Below are the code and all the weights of a small trained network. Each question names an input and a class and asks about switching units off, where a switched-off unit gives its printed mean instead of its output.

import numpy as np


def w(rows, s, z=0):
    codes = np.array(rows[::2]) - 128.0
    scale = np.full(codes.shape[1], s)
    scale[-1] = z or s
    return codes * scale


def norm(h):
    return h / np.sqrt((h * h).mean(-1, keepdims=True) + 1e-5)


def f(y):
    return np.maximum(y, 0)


def log_softmax(a):
    a = a - a.max(-1, keepdims=True)
    return a - np.log(np.exp(a).sum(-1, keepdims=True))


def net(x, mask):
    res = np.array(x, float).reshape(1, 3) / 4 @ E
    u = 0
    for l in range(3):
        y = f(norm(res) @ A[l][:, :-1].T + A[l][:, -1])
        res = res + np.where(mask[u : u + 7], y, B[l][:, -1]) @ B[l][:, :-1]
        u += 7
    return log_softmax(norm(res)[-1] @ U[:, :-1].T + U[:, -1])


A, B = {}, {}
E = w([
[229,127,218,156,143,151,138,177,119,3,38],'x0',
[241,97,131,66,120,90,172,134,195,149,32],'x1',
[156,157,39,100,201,154,70,239,52,228,136],'x2',
],0.0068)
A[0] = w([
[127,66,72,65,89,125,200,84,142,219,172,57],'0.n0',
[144,108,59,48,108,62,127,136,151,253,98,1],'0.n1',
[55,173,220,150,109,150,157,241,132,59,109,103],'0.n2',
[147,147,34,131,137,106,122,135,115,250,152,92],'0.n3',
[124,87,84,173,186,192,30,164,76,138,146,82],'0.n4',
[109,126,134,139,116,124,117,94,228,163,142,85],'0.n5',
[236,138,74,35,115,215,64,162,85,48,22,171],'0.n6',
],0.0064,0.0029)
B[0] = w([
[132,96,101,102,146,107,116,158,193,250,92,201],'0.n0',
[85,173,251,137,116,130,51,220,141,125,109,210],'0.n1',
[71,57,170,172,157,131,56,107,181,103,100,188],'0.n2',
[138,183,105,108,126,124,112,166,166,110,89,225],'0.n3',
[102,130,48,142,170,175,181,117,126,68,145,203],'0.n4',
[131,91,63,119,2,137,119,109,141,80,99,167],'0.n5',
[165,73,134,121,130,130,162,153,103,171,202,254],'0.n6',
],0.0097,0.008)
A[1] = w([
[189,101,121,124,104,109,172,167,165,178,129,75],'1.n0',
[150,178,211,192,135,140,92,30,171,50,110,91],'1.n1',
[96,185,48,107,139,142,190,149,96,128,145,6],'1.n2',
[87,107,159,209,122,167,86,79,121,128,190,218],'1.n3',
[129,254,44,77,147,164,123,68,100,123,152,76],'1.n4',
[143,179,119,196,126,182,168,210,163,105,173,91],'1.n5',
[138,108,148,101,199,105,172,125,195,81,93,78],'1.n6',
],0.0082,0.0022)
B[1] = w([
[118,84,172,246,171,134,255,142,70,126,119,254],'1.n0',
[98,242,137,95,114,78,33,151,101,133,241,247],'1.n1',
[94,157,235,70,207,67,149,66,57,83,76,196],'1.n2',
[226,105,138,90,99,100,97,127,221,135,108,251],'1.n3',
[67,202,154,65,65,162,214,106,25,40,30,194],'1.n4',
[56,121,61,147,109,165,76,26,74,177,74,226],'1.n5',
[121,171,82,135,159,202,109,147,57,200,104,193],'1.n6',
],0.0076,0.0054)
A[2] = w([
[234,137,195,97,182,87,254,181,79,150,161,89],'2.n0',
[178,196,137,64,144,124,61,112,126,106,140,2],'2.n1',
[206,97,136,240,182,159,145,114,39,77,79,197],'2.n2',
[66,194,104,144,141,113,194,129,83,83,73,21],'2.n3',
[95,104,157,169,104,97,107,88,228,140,152,165],'2.n4',
[162,139,103,80,92,131,162,115,153,103,158,118],'2.n5',
[175,14,134,191,84,150,213,113,108,178,113,236],'2.n6',
],0.0076,0.0024)
B[2] = w([
[89,179,236,118,10,131,212,138,65,122,157,234],'2.n0',
[152,198,155,195,176,123,70,123,110,122,174,164],'2.n1',
[132,78,134,105,90,140,137,125,176,192,164,237],'2.n2',
[90,170,89,29,138,251,89,63,48,110,92,178],'2.n3',
[155,182,96,152,180,121,165,161,100,74,85,213],'2.n4',
[172,30,109,150,143,110,97,96,103,195,109,143],'2.n5',
[129,134,110,120,120,121,129,73,117,87,181,254],'2.n6',
],0.011,0.0084)
U = w([
[161,6,77,153,183,208,86,129,163,138,209,71],'0',
[111,170,136,129,113,81,117,252,209,193,65,150],'1',
[154,99,215,144,40,140,203,129,92,140,222,185],'2',
[172,85,142,120,170,96,118,117,121,134,102,1],'3',
[147,123,31,160,78,66,195,52,190,68,107,113],'4',
[175,196,161,182,152,93,17,126,165,41,201,169],'5',
[80,178,87,59,159,203,103,91,70,119,104,182],'6',
],0.013,0.0048)

Each question gives the input, the list of numbers given to net, and the class t.
The units are the neurons (one row each of A and B). Each row of codes is followed by its name. A weight is (code - 128) times the scale printed after its matrix; where a second scale follows, it is the last column's (A, B and U).
mask holds one flag per neuron, layer by layer. A switched-off neuron (its flag False) gives its mean, the last column of its row in B, instead of its output. The means were averaged over made-up inputs and are rounded, as every weight is.
A unit's drop is (log p(t) with every unit on - log p(t) with that unit switched off) / (log p(t) with every unit on - log p(t) with every unit switched off).
The circuit of an input: a set's keep is (log p(t) with only the set's units on - log p(t) with every unit switched off) / (log p(t) with every unit on - log p(t) with every unit switched off). Starting from the 12 units with the biggest drops (on a tie, the unit counted first), units are removed one at a time, each time the one whose removal leaves the highest keep (on an exact tie, the one counted first), for as long as the keep stays at least 0.8.
circuit, biggest first: the units of the circuit, biggest drop first
most important unit: the unit with the biggest drop
k most important neurons: the k neurons with the biggest drops, biggest first
k most important neurons of layer l: the k neurons of layer l with the biggest drops, biggest first
drop of u: that unit's drop, to one decimal
input [-1,4,-6], class 4: 3 most important neurons of layer 0 : 0.n6; 0.n5; 0.n1
input [-7,0,3], class 1: most important unit : 0.n1
input [3,-6,3], class 0: circuit, biggest first : 2.n0; 2.n2; 1.n1
input [6,-1,6], class 2: 2 most important neurons : 0.n6; 0.n1
input [-7,3,-5], class 4: 3 most important neurons of layer 0 : 0.n5; 0.n2; 0.n3
input [-6,-3,-1], class 6: 4 most important neurons of layer 0 : 0.n2; 0.n6; 0.n3; 0.n1
input [0,2,3], class 1: 2 most important neurons : 0.n1; 0.n3
input [5,-5,1], class 5: 2 most important neurons : 0.n2; 1.n1
input [-2,1,-3], class 4: 2 most important neurons : 0.n5; 0.n6
input [8,-1,8], class 2: 2 most important neurons : 0.n6; 2.n0
input [-5,3,-4], class 4: 4 most important neurons : 0.n5; 1.n1; 2.n6; 1.n0
input [7,3,-7], class 5: 4 most important neurons : 1.n1; 0.n2; 0.n0; 1.n0
input [4,-2,4], class 0: 3 most important neurons : 0.n4; 0.n2; 1.n5
input [1,4,6], class 2: circuit, biggest first : 0.n6
input [-3,-4,-3], class 4: 2 most important neurons : 0.n1; 1.n1
input [-1,5,-5], class 4: 2 most important neurons : 0.n5; 0.n6
input [2,1,-2], class 5: 3 most important neurons of layer 1 : 1.n1; 1.n0; 1.n3
input [6,2,-6], class 5: 2 most important neurons : 1.n1; 0.n2
input [-4,-8,-6], class 5: drop of 0.n6 : 0.3
input [-2,4,3], class 1: drop of 0.n1 : 0.6
input [2,3,6], class 2: drop of 0.n6 : 4.3
